Below is a small trained network, with its code and all its weights. Each question gives an input and a class and asks what happens when units are switched off, that is, made to give their printed mean instead of their output.

import numpy as np


def w(rows, s, z=0):
    codes = np.array(rows[::2]) - 128.0
    scale = np.full(codes.shape[1], s)
    scale[-1] = z or s
    return codes * scale


def norm(h):
    return h / np.sqrt((h * h).mean(-1, keepdims=True) + 1e-5)


def f(y):
    return np.maximum(y, 0)


def log_softmax(a):
    a = a - a.max(-1, keepdims=True)
    return a - np.log(np.exp(a).sum(-1, keepdims=True))


def net(x, mask):
    res = np.array(x, float).reshape(1, 8) / 4 @ E
    u = 0
    for l in range(3):
        y = f(norm(res) @ A[l][:, :-1].T + A[l][:, -1])
        res = res + np.where(mask[u : u + 10], y, B[l][:, -1]) @ B[l][:, :-1]
        u += 10
    return log_softmax(norm(res)[-1] @ U[:, :-1].T + U[:, -1])


A, B = {}, {}
E = w([
[81,108,161,97,68,131,83,111,68,167],'x0',
[160,120,147,155,109,145,102,153,148,73],'x1',
[210,128,198,104,160,136,87,109,88,131],'x2',
[131,126,82,72,100,254,139,152,181,143],'x3',
[148,157,120,165,132,153,125,242,134,167],'x4',
[24,133,108,143,100,111,126,127,137,102],'x5',
[138,139,166,118,152,152,146,136,143,184],'x6',
[116,111,79,130,119,149,99,139,128,100],'x7',
],0.0064)
A[0] = w([
[130,217,112,51,123,200,160,243,147,157,52],'L0N1',
[125,144,69,88,94,146,140,70,112,156,135],'L0N2',
[178,162,125,142,13,133,215,206,149,133,164],'L0N3',
[177,134,165,178,111,25,119,254,98,137,7],'L0N4',
[19,93,79,143,94,134,31,133,86,154,52],'L0N5',
[113,96,190,121,179,107,161,93,89,133,80],'L0N6',
[126,69,117,117,102,196,184,157,133,151,110],'L0N7',
[142,171,49,58,95,184,177,131,127,131,70],'L0N8',
[103,123,82,185,76,134,239,99,138,40,83],'L0N9',
[112,85,183,113,73,157,81,102,131,70,179],'L0N10',
],0.0058,0.0021)
B[0] = w([
[94,120,15,151,169,199,112,111,85,99,254],'L0N1',
[122,118,170,116,137,49,92,170,91,121,190],'L0N2',
[94,128,117,78,174,156,109,106,52,99,227],'L0N3',
[146,191,173,189,85,119,172,201,97,106,238],'L0N4',
[72,126,108,102,98,110,36,147,207,126,225],'L0N5',
[182,128,156,126,219,187,100,137,169,210,198],'L0N6',
[98,139,167,253,190,170,76,149,94,150,205],'L0N7',
[152,133,156,233,135,175,96,122,106,107,213],'L0N8',
[131,56,157,139,243,69,142,155,210,113,221],'L0N9',
[202,89,95,80,107,91,102,160,116,155,214],'L0N10',
],0.0062,0.0042)
A[1] = w([
[224,145,125,76,122,136,138,143,140,97,136],'L1N1',
[150,179,102,253,91,161,132,181,145,161,112],'L1N2',
[58,165,132,234,57,118,136,205,130,86,184],'L1N3',
[94,133,156,234,180,33,160,140,149,88,250],'L1N4',
[130,174,199,60,170,131,195,61,130,212,41],'L1N5',
[100,98,145,99,49,101,114,155,115,123,53],'L1N6',
[135,191,149,117,80,104,197,229,68,83,138],'L1N7',
[93,115,196,135,42,133,60,94,185,163,90],'L1N8',
[175,178,145,156,102,195,73,140,36,210,203],'L1N9',
[191,116,15,139,178,210,124,140,144,198,121],'L1N10',
],0.0058,0.0013)
B[1] = w([
[165,139,111,159,36,154,136,76,65,86,166],'L1N1',
[150,226,113,126,157,172,161,185,15,179,211],'L1N2',
[210,151,178,111,138,147,149,91,63,165,225],'L1N3',
[171,81,177,148,98,193,135,194,162,79,254],'L1N4',
[145,88,195,106,232,131,29,79,194,182,172],'L1N5',
[91,170,38,102,68,126,150,146,50,172,155],'L1N6',
[200,206,202,217,89,2,153,219,151,159,183],'L1N7',
[69,133,84,80,102,94,99,180,143,145,172],'L1N8',
[95,98,148,162,150,90,151,69,189,67,249],'L1N9',
[44,142,110,92,169,93,144,130,75,171,221],'L1N10',
],0.0058,0.0062)
A[2] = w([
[192,2,141,116,123,129,183,110,179,37,153],'L2N1',
[243,147,101,116,70,176,94,59,79,98,146],'L2N2',
[134,137,134,169,126,166,113,157,60,155,147],'L2N3',
[162,136,159,208,94,113,210,157,83,97,48],'L2N4',
[130,70,122,153,117,168,150,66,150,66,83],'L2N5',
[90,92,157,164,135,74,198,91,198,63,83],'L2N6',
[96,123,188,67,235,81,148,30,109,175,16],'L2N7',
[70,187,18,210,156,197,158,104,117,175,29],'L2N8',
[196,188,165,168,129,76,134,70,61,111,245],'L2N9',
[8,86,47,168,54,117,102,101,114,114,207],'L2N10',
],0.0057,0.0012)
B[2] = w([
[33,125,56,128,92,39,245,92,163,90,211],'L2N1',
[87,103,132,75,68,141,179,3,95,91,183],'L2N2',
[132,217,129,146,118,174,193,108,108,79,233],'L2N3',
[158,251,178,92,75,78,78,192,130,155,229],'L2N4',
[115,94,129,172,43,31,196,143,126,125,161],'L2N5',
[66,71,20,155,197,105,165,182,212,44,183],'L2N6',
[153,120,161,168,149,127,99,144,223,159,216],'L2N7',
[118,51,161,99,204,208,171,30,145,37,246],'L2N8',
[203,201,75,98,26,177,94,130,169,173,255],'L2N9',
[132,114,130,86,104,134,167,209,44,209,235],'L2N10',
],0.0055,0.0046)
U = w([
[159,102,186,133,182,108,81,83,216,189,90],'0',
[80,70,87,155,151,65,194,162,219,63,88],'1',
[156,102,116,90,52,117,155,28,132,87,5],'2',
[187,207,170,174,90,122,135,197,108,136,250],'3',
[48,89,91,63,74,113,68,180,91,179,58],'4',
[78,126,93,143,202,247,169,116,84,106,232],'5',
],0.013,0.0016)

Each question gives the input, the list of numbers given to net, and the class t.
The units are the neurons (one row each of A and B). Each row of codes is followed by its name. A weight is (code - 128) times the scale printed after its matrix; where a second scale follows, it is the last column's (A, B and U).
mask holds one flag per neuron, layer by layer. A switched-off neuron (its flag False) gives its mean, the last column of its row in B, instead of its output. The means were averaged over made-up inputs and are rounded, as every weight is.
A unit's drop is (log p(t) with every unit on - log p(t) with that unit switched off) / (log p(t) with every unit on - log p(t) with every unit switched off).
The circuit of an input: a set's keep is (log p(t) with only the set's units on - log p(t) with every unit switched off) / (log p(t) with every unit on - log p(t) with every unit switched off). Starting from the 12 units with the biggest drops (on a tie, the unit counted first), units are removed one at a time, each time the one whose removal leaves the highest keep (on an exact tie, the one counted first), for as long as the keep stays at least 0.8.
units of the circuit, in order: the units of the circuit, biggest drop first
unit that matters most: the unit with the biggest drop
top k neurons: the k neurons with the biggest drops, biggest first
top k neurons in layer l: the k neurons of layer l with the biggest drops, biggest first
drop of u: that unit's drop, to one decimal
input [-1,6,-1,-3,-3,-7,-8,4], class 2: unit that matters most => L1N1
input [-5,-1,7,4,-3,-2,-3,-6], class 2: units of the circuit, in order => (L1N1 L2N2)
input [1,-3,-5,7,-5,7,3,-2], class 4: top 3 neurons in layer 0 => (L0N5 L0N2 L0N4)
input [8,-7,1,-7,0,2,6,2], class 0: units of the circuit, in order => (L0N6 L2N7)
input [3,0,0,-6,-8,8,-6,-7], class 1: top 4 neurons => (L2N6 L0N9 L1N2 L1N4)
input [7,-5,-5,2,4,-1,1,-1], class 5: units of the circuit, in order => (L2N8 L0N1)
input [7,-8,7,-7,-5,-4,-3,6], class 0: top 2 neurons => (L0N6 L2N7)
input [8,7,2,-3,3,2,2,4], class 4: top 3 neurons => (L0N5 L1N8 L0N10)
input [8,-7,-3,6,4,2,2,4], class 5: top 3 neurons in layer 0 => (L0N1 L0N7 L0N8)
input [-2,-4,3,-8,-8,7,4,-4], class 0: top 2 neurons => (L0N6 L1N5)
input [7,-5,4,-2,-6,6,4,-6], class 0: top 3 neurons => (L0N6 L1N5 L2N7)
input [5,6,-8,-7,-4,7,1,6], class 4: top 4 neurons => (L0N5 L2N10 L1N9 L1N6)
input [-7,4,1,3,-2,-4,-8,7], class 1: top 2 neurons => (L0N9 L1N3)
input [5,-6,6,-5,5,4,5,-7], class 0: unit that matters most => L1N5
input [3,5,-6,-3,-3,-2,1,8], class 4: top 2 neurons => (L0N5 L1N9)
input [6,-1,5,-1,-1,-8,1,7], class 2: top 2 neurons => (L1N1 L2N2)
input [-6,8,-1,0,-6,-6,-3,-4], class 1: top 2 neurons in layer 1 => (L1N3 L1N2)
input [1,6,-6,-6,3,5,-7,-7], class 3: top 2 neurons => (L0N4 L1N3)
input [8,3,6,-2,5,3,-2,7], class 4: top 2 neurons => (L0N5 L1N8)
input [6,-6,-7,5,5,3,4,1], class 5: unit that matters most => L2N8
input [6,8,-8,-3,-2,1,1,-6], class 4: top 2 neurons in layer 1 => (L1N6 L1N9)
input [3,4,6,6,3,-4,-4,0], class 5: top 2 neurons => (L0N1 L1N10)
input [-7,6,6,4,0,6,-7,-7], class 1: drop of L1N3 => 0.1
input [2,4,-1,8,-7,8,8,-4], class 4: drop of L1N2 => 0.1
input [-7,3,0,1,3,-3,4,2], class 5: drop of L0N1 => 0.2
